Each row has two labels, one from each of two sets.
[ 20 -26   8  17 -12  13   6   4   6 -15  40  14  -3  25   1  25 -21 -14
 -21   7  19  -1  -9  25  -1 -43  23 -32  12  -6 -16 -10  54 -54  -2 -18
  -2  31 -10   3  11  19   7   8   5 -27  -3  -4   3   7 -16 -23   2  26]
Q685 Q234
[  7  12   6  13 -16  26   7   5  16  -3 -15   8 -17  19   3  11 -23  -1
   3   8 -18 -32   3  27  -9 -59  14  -2   5  -8  -9  -4  62  -7  34 -21
  15  11   4 -12  -8 -39  12 -12   3  24  13   1   8   0  -3   0   4  -3]
Q204 Q430
[-10  -9  15  -2  -3   5  18  22  -3  25  -1   8 -10  10  12  12  28   4
  -1   4   7 -27   8  -7   6 -31  17 -14  10   4  -7  -2 -54  26   6  42
  10  -1  -9   5   4  -4   7  -1 -14  23   7  -1   3   3 -14   6   2   7]
Q204 Q234
[-22  -5  10  -9   1 -10   7   8  -8   5   6 -13  -1  16  -3   3  26  -1
  12  -2  24  23  -2 -14  -1  36   1  -2   7 -11  -1   4 -98  25  -8  46
  -6  -6  -4  12  -7  -2 -15   0  -1   6   5  13   0  11 -18   6   3   0]
Q218 Q234
[ 14 -19  15  22 -17  24  13  12   6   1  29  14 -15  55   9  37 -14  -5
 -10   0  18 -25   6  37  -9 -66  36 -14  25   4 -10  -4  12 -35  22  14
   2  19  -9  -3  -1   4 -21   5  -8   5   4  -1   4  21 -13 -23  -1  21]
Q685 Q272
[  2 -16  12   2   8   3   5  -1   1   7  22  -1  -9  26  -3  17 -29  -3
   7   6   1 -22  -3  -1  12 -22  21  10  17   5   0  -6  -8 -17   9  -5
   7   4   0   2  -1  -7  10   5 -14  16   2  -5 -15   2   4   7  -4   1]
Q685 Q627
[ 18  -7   0  18  -6  19   6  13  11  -6 -11  18  -5   6   8   9  12 -10
 -31  -6  12  -1  -5   5   1 -21  12 -28  -3  -8 -18  -8  54 -14  11  -4
  -6  20 -11 -13  10   1   9   0   9  -8  12  -9   9   2 -16   9  13   3]
Q404 Q596
[ 21  -1   4  17 -15  23  -6  15  11 -22  10  13 -12  18   7  18 -28  -8
 -24   9   0   3   8  36 -14 -25  20 -16   2   1 -16 -76  94 -48   3 -43
   9  15  -7 -11   8  14   7   5  -3 -28  13   1  10  34 -14 -14  11  14]
Q204 Q596
[ 20 -13  31  -4 -11  10  25  25  12  20  32  12 -16  50  10  48 -34 -13
   6   7  20 -43   6  14   3 -94  42   1  26   9  -7  -2 -17 -33  26  12
  12  15  -9   1  -6  -2  14   9 -11  32   6  -4  -9   8 -20 -10 -13  12]
Q685 Q234
[  3 -38  10   4 -15  32  18  36   5  16 -11  21 -14  21  22  29   1  -4
   0  10  11 -38   4   3   2 -63  15 -18  10  -5 -18  -4  -7  18  20  30
   8  14 -13  -5   2  -7  21  -5  -2  39   9  -4  14   0  -9   3 -15   4]
Q204 Q234
[  6 -28  21   7   2   0   3  -7   6   3  44  11  -6  46  11  35 -10  -5
  -8 -27  31 -15   6  13  -6 -46  49 -25  25 -11  -5 -18 -35 -14   2  29
 -16  10 -11   9   2   5  10   0  16 -12  -5  -4  -3  11 -38 -14 -13  10]
Q685 Q234
[ -2 -26  19  18  -2   3  22  13   6  -5  44  11  -7  42  10  37 -11 -13
 -13   5  16 -17   3  19 -12 -26  40 -23 -14   1 -15  -8 -26 -26  -2  17
   1  13  -5   9   1  14   9   2  -5 -10   9   7   5  13 -32 -20   1  17]
Q685 Q272
[-17   8   3  11  -7  31  -4  12  -4   1  -7   3 -12   9  28  10  49 -16
 -10   3   9  -7  -3  15 -24  28  10 -21   8  -7 -22   6 -38   9  10  38
  -2   4  -9   9   4  11  -9  -8 -10  11   7  18  35   9 -31   1  14  10]
Q404 Q272
[  8   6  10  17 -16  30  12  13  20  33  -5  27 -22  29   7  40  -9  -2
   3   3   4 -54  14   6  -3 -98  27 -11  26   7 -13  -1   9  15  36  14
   7  -3  -5  -4   0 -14  29   0  -2  54  12   0   3   1  -9   9   2  11]
Q204 Q627
[ 12   9 -20  19  -3  11  -2  -8   9 -36 -19   2   5 -11   9 -19  -9 -21
 -24   4 -14  30  -1  37 -27  51  -6 -24  -6  -9  -9   3  98 -41   1 -47
   2   7  -4  -7   1  11 -19  -7  -1 -56   2   8  20   5   1  -6   9  22]
Q218 Q596
[ 19  -3  12  25 -23  30  29   8  15  -8  18  12 -22  48   6  37 -52 -17
  -3  11  -5  -1  11  39 -26 -49  30  -4  11   5 -11  -2  56 -32  39 -32
  16   9  10 -11  -6   1   2   2  -4  11  24  19  13  -7  -5 -11   1  13]
Q204 Q627
[  0   5   2  14 -10  24  14  17   6   7 -31  15 -14  14   9  11  11  -4
  -2  -3   2  -7   7  13 -13 -22   8 -13   8  -6 -14  -2  16  17  14  16
  12   9  -6  -5  -1   2  10 -11  -3  34  21   2  15   2  -9   5  -2   9]
Q404 Q627
[ 14  -4  17  11 -32  34  11  32   8  24 -16  30 -14   1  14  30  37  -7
  -9  16  14 -35   3   2  13 -91  27 -40   9 -17 -30  -8  41  10  18  34
   7  22 -13  -1   8 -15  37  -5   4  39   7 -22   2   2  -5   8  22  12]
Q204 Q234
[ 43  -7 -17  10   6  17   3   9   6  -9  -7  19  -5 -10   3   9  11 -12
  -3   8 -11   1   2  11  -3 -50   2 -27  -8 -26 -15  -3  83 -14  -4 -19
  -3  19  -9  -6  13  -3  24  -7  10 -15  -4   1   1   0   2   5  13   7]
Q204 Q596
[ 11   9  -6   3 -23  19  10  26  11  21 -40  22 -14   8   8  15  -6   1
   0   3 -15 -39   3  -8  -3 -79   7 -12   1  -3 -20   9  51  11  34  -7
  15   3  -5 -13   0 -18  30   1   4  37  16 -20   0  -9  17   0   3  -2]
Q204 Q430
[  6  -7  -2  21 -17  29   8  12   9 -19   9   5  -6  31  13  42 -12 -17
 -20   3   0  -2   0  34 -21 -22  22 -29   8 -19 -24  -6  59 -39  18  -6
  14   3   9 -32  11   8   1   0   0  -3   5   1  23   8  -7 -13  10 -23]
Q204 Q234
[ 12   6   1  11  -3  30   6  19  22   5 -11  19 -14  19  14  29 -31  -4
  -2   6   1 -39   0  27  -4 -87   5  -3   2   0 -16   5  96 -11  36 -34
  27   9   6 -16  -9 -11  16  -1   0  20  17 -11   3   1  10 -12   4  -1]
Q204 Q430
[  6   6  13   7 -13  16   9  16  17  18  -2  10 -18  18   0  23  -7  -2
  12   2  -4 -39  -1   7  12 -69  21   1   4   3 -14   3  16  16  32   2
   6 -15 -11  -8   1 -13  20   0   0  39  23  -3   0   1   3  -2  -1  -2]
Q204 Q627
[  1 -22  22   5 -11  28  17  16  14  18  41  10 -18  48   6  43 -26 -10
   7  -2  20 -40   0  18  -1 -75  37  -6  31   8 -36  -6  -2 -27  32  10
  19  21   2   0   2   0  19  11  -6  25  13  -2   3   6 -16  -7  -1  17]
Q204 Q272
[  5   6  11  12 -12  17  16  34  10  15  -1  13 -11  21   3  28  -4  -7
  -4   2   1 -29   1  14  -9 -50  24   0  18   0 -40  -1  -8  -2  16  20
   4  15  -5  -1  -5  -3  15   7   7  31  12  -4   4   2  -6   2   1   2]
Q204 Q272
[ 18  -2 -16  12  -4  13  -3  12   0  -9 -13  14  -7 -18  20   3  21 -12
 -25   7  -4  16  10  19  -4  -6   9 -26   0   0 -18  -5  73  -5   7  -6
  -1  18  -3  -9  15  -3   4  -5   8 -14   0   7  24   9  -6  -4  13  10]
Q404 Q596

Each row has two labels, one from each of two sets.
[-27 -14  22 -74 -55  30 -32   2 -33 -16  24  61   1   2   1 -33  -7  32
 -17  -7  -1   4  14  -6   7 -18   7   0  -4 -15  15  -9 -29  38  66  -3
   0  -2   0   2   4   8  10  13   4   2 -30 -14   5 -30  51  -9  -2   7]
H R
[ -7 -11   0 -82 -27  30  -2  36 -23  12  -2  13  15  -1 -13 -16  -1  11
  -5 -20   8  -8 -31  -6   1  -9   9  -2  17 -20 -41   7 -16  34  18   9
  15  12   2  10  -8  -3  30  24  15  -3  15  13   9  25   8   0  24  14]
P R
[ -3   8  -8 -22  24 -22   2 -60  14  -7  18   4   0  24  19   9 -19  -8
 -15  38 -32   2 -18   1   0 -13   0 -15  -2  25 -18 -16 -34   6 -51   0
  -6  -3  13   0   9   1 -65 -21  10 -23 -51  -6  20  28  14  12 -43  16]
P D
[-21   7  17  -8  -9  -2   5 -21   9 -11  23  -9  -9   9 -46   9   0   2
 -32  21 -18   0 -16   0   0   0  22 -29 -17  -7  12   5   4 -50 -65   8
   1   8  22 -13   2  -7   1 -17   9   0 -40  -6   4   5  29   4 -39  30]
P D
[  0 -10  -7 -14  -8  25  -1  23  -9   0   3  -2   5   8  12 -25 -14  12
   8 -21  23  12   6  26   3   8 -13  -2  10 -41   4  -8   8  57  90 -13
  24  23 -15  13  18 -13  24  -3  -5   9  29   3 -15 -27  32  -7  23  -4]
H R
[ -2  -6  21 -17  48   4 -11 -13  16 -15  -2  -2   3  56  -2  -1   1 -15
 -26  -2   3 -32 -41 -16  -5  -6   7 -12 -19 -86  -7  -5 -26  38 -56  16
  -6  20  24  14  -9 -29  58  -5 -11 -10  -6 -13   2   3  29 -30 -24  30]
K V
